Below are the code and all the weights of a small trained network. Each question names an input and a target symbol and asks about switching units off, where a switched-off unit gives its printed mean instead of its output.

import numpy as np


def w(rows, s, z=0):
    codes = np.array(rows[::2]) - 128.0
    scale = np.full(codes.shape[1], s)
    scale[-1] = z or s
    return codes * scale


def norm(h):
    return h / np.sqrt((h * h).mean(-1, keepdims=True) + 1e-5)


def f(y):
    return np.maximum(y, 0)


def softmax(a):
    e = np.exp(a - a.max(-1, keepdims=True))
    return e / e.sum(-1, keepdims=True)


def log_softmax(a):
    a = a - a.max(-1, keepdims=True)
    return a - np.log(np.exp(a).sum(-1, keepdims=True))


def net(x, mask):
    ids = ['αβγδζθλμξστφψ'.index(c) for c in x.split()]
    T = len(ids)
    res = E[ids] + P[:T]
    q, k, v = (norm(res) @ M[0].T for M in (Q, K, V))
    z = softmax(np.where(np.tri(T) > 0, q @ k.T / 3**0.5, -1e9)) @ v
    res = res + np.where(mask[0], z, O[0][:, -1]) @ O[0][:, :-1]
    y = f(norm(res) @ A[0][:, :-1].T + A[0][:, -1])
    res = res + np.where(mask[1:9], y, B[0][:, -1]) @ B[0][:, :-1]
    return log_softmax(norm(res)[-1] @ U[:, :-1].T + U[:, -1])


Q, K, V, O, A, B = {}, {}, {}, {}, {}, {}
E = w([
[63,92,144,76,197],'α',
[214,130,218,119,78],'β',
[107,208,119,200,95],'γ',
[127,95,173,20,158],'δ',
[163,80,226,147,118],'ζ',
[204,151,154,122,74],'θ',
[167,112,186,85,102],'λ',
[147,85,219,142,126],'μ',
[52,179,150,255,143],'ξ',
[150,108,202,113,119],'σ',
[130,163,124,180,102],'τ',
[75,103,133,90,178],'φ',
[65,83,174,134,147],'ψ',
],0.0078)
P = w([
[143,119,25,141,187],'0',
[130,186,226,154,80],'1',
[67,122,40,2,51],'2',
[137,138,170,47,224],'3',
[129,174,230,166,85],'4',
[92,86,69,26,23],'5',
[130,186,141,79,212],'6',
[213,178,251,114,57],'7',
[25,89,105,14,107],'8',
[131,204,137,73,205],'9',
[138,184,231,174,85],'10',
[16,97,103,57,105],'11',
[121,209,143,65,212],'12',
[215,179,249,123,58],'13',
],0.0068)
Q[0] = w([
[160,168,204,241,47],'H0',
[2,148,19,148,127],'H0',
[166,161,27,59,176],'H0',
],0.0065)
K[0] = w([
[211,56,3,236,203],'H0',
[47,202,177,139,98],'H0',
[107,218,179,53,101],'H0',
],0.0064)
V[0] = w([
[238,38,125,196,198],'H0',
[135,176,85,100,54],'H0',
[153,208,1,24,112],'H0',
],0.0047)
O[0] = w([
[93,139,88,33,204,95],'H0',
[122,142,255,91,103,2],'H0',
[74,94,185,248,203,31],'H0',
],0.0077,0.0013)
A[0] = w([
[149,80,3,88,62,132],'N0',
[61,122,224,43,153,177],'N1',
[126,132,194,189,10,146],'N2',
[16,151,46,147,79,146],'N3',
[246,197,141,142,233,197],'N4',
[199,134,161,130,145,140],'N5',
[163,93,154,136,202,153],'N6',
[102,105,101,189,202,253],'N7',
],0.0061,0.0029)
B[0] = w([
[1,169,133,137,143,167],'N0',
[130,163,103,176,88,254],'N1',
[111,86,150,93,41,193],'N2',
[183,103,100,103,136,176],'N3',
[102,77,99,146,194,194],'N4',
[179,177,55,136,141,158],'N5',
[145,113,93,137,188,157],'N6',
[240,86,120,66,135,161],'N7',
],0.009,0.0073)
U = w([
[176,55,41,84,225,252],'α',
[179,166,152,169,220,186],'β',
[254,175,18,148,48,99],'γ',
[83,246,122,213,137,90],'δ',
[106,162,119,63,150,39],'ζ',
[109,118,173,142,146,56],'θ',
[141,104,163,124,102,129],'λ',
[111,116,166,136,122,98],'μ',
[152,85,138,131,106,65],'ξ',
[136,139,230,125,74,199],'σ',
[114,129,117,89,124,35],'τ',
[148,82,124,152,92,40],'φ',
[53,46,58,87,35,169],'ψ',
],0.0099,0.0032)

Each question gives the input, a string of symbols that net reads in full, and the target symbol t.
The units are the heads (3 rows each of Q, K, V and O) and the neurons (one row each of A and B). Each row of codes is followed by its name. A weight is (code - 128) times the scale printed after its matrix; where a second scale follows, it is the last column's (O, A, B and U).
mask holds one flag per unit, heads first, then neurons. A switched-off unit (its flag False) gives its mean, the last column of its rows in O or B, instead of its output. The means were averaged over made-up inputs and are rounded, as every weight is.
A unit's drop is (log p(t) with every unit on - log p(t) with that unit switched off) / (log p(t) with every unit on - log p(t) with every unit switched off).
The circuit of an input: a set's keep is (log p(t) with only the set's units on - log p(t) with every unit switched off) / (log p(t) with every unit on - log p(t) with every unit switched off). Starting from all 9 units, units are removed one at a time, each time the one whose removal leaves the highest keep (on an exact tie, the one counted first), for as long as the keep stays at least 0.8.
circuit, biggest first: the units of the circuit, biggest drop first
unit that matters most: the unit with the biggest drop
top k neurons: the k neurons with the biggest drops, biggest first
input ψ ξ σ δ λ ψ γ, target α: unit that matters most	N4
input ψ σ γ ψ γ σ β δ, target γ: circuit, biggest first	N5, N1
input ψ ψ ξ ψ ψ ψ λ δ γ ξ λ, target γ: top 2 neurons	N5, N0
input γ ψ ψ γ β γ γ μ ψ ζ θ γ ψ γ, target σ: circuit, biggest first	H0, N2
input λ γ ψ ψ ξ, target β: circuit, biggest first	H0, N7
input γ λ τ ψ ψ β ψ μ β ψ ψ ψ λ ξ, target σ: circuit, biggest first	N2, N1
input ψ λ θ ψ μ, target γ: top 2 neurons	N5, N0
input ψ θ ψ ψ ψ φ ψ ψ σ λ τ μ γ ξ, target γ: circuit, biggest first	H0, N0
input σ ψ α ψ λ ψ μ γ, target α: circuit, biggest first	H0, N4
input β μ σ ψ θ, target δ: top 2 neurons	N7, N3
input β ψ ψ γ ψ θ γ, target β: circuit, biggest first	N1, N4, H0
input ψ γ γ ψ ψ φ α α, target γ: top 3 neurons	N1, N0, N5
input β ψ ψ λ γ α β ψ λ λ α, target δ: top 2 neurons	N1, N2
input σ ψ ψ γ γ ψ α ξ, target α: circuit, biggest first	H0, N7
input θ ψ ψ ζ ψ ξ ψ ψ μ τ, target α: top 3 neurons	N4, N1, N0
input ψ β ψ γ λ σ ψ γ λ ψ ψ ψ ψ σ, target γ: top 3 neurons	N5, N7, N3
input ψ τ α ψ σ, target γ: top 2 neurons	N0, N5
input ψ ψ ψ β τ ψ ψ γ β β φ, target γ: circuit, biggest first	N0
input ψ λ γ β ψ γ λ τ λ λ ψ ψ σ α, target γ: top 3 neurons	N0, N1, N5
input λ ζ ψ γ σ ψ μ λ ψ θ ψ, target β: top 2 neurons	N7, N2
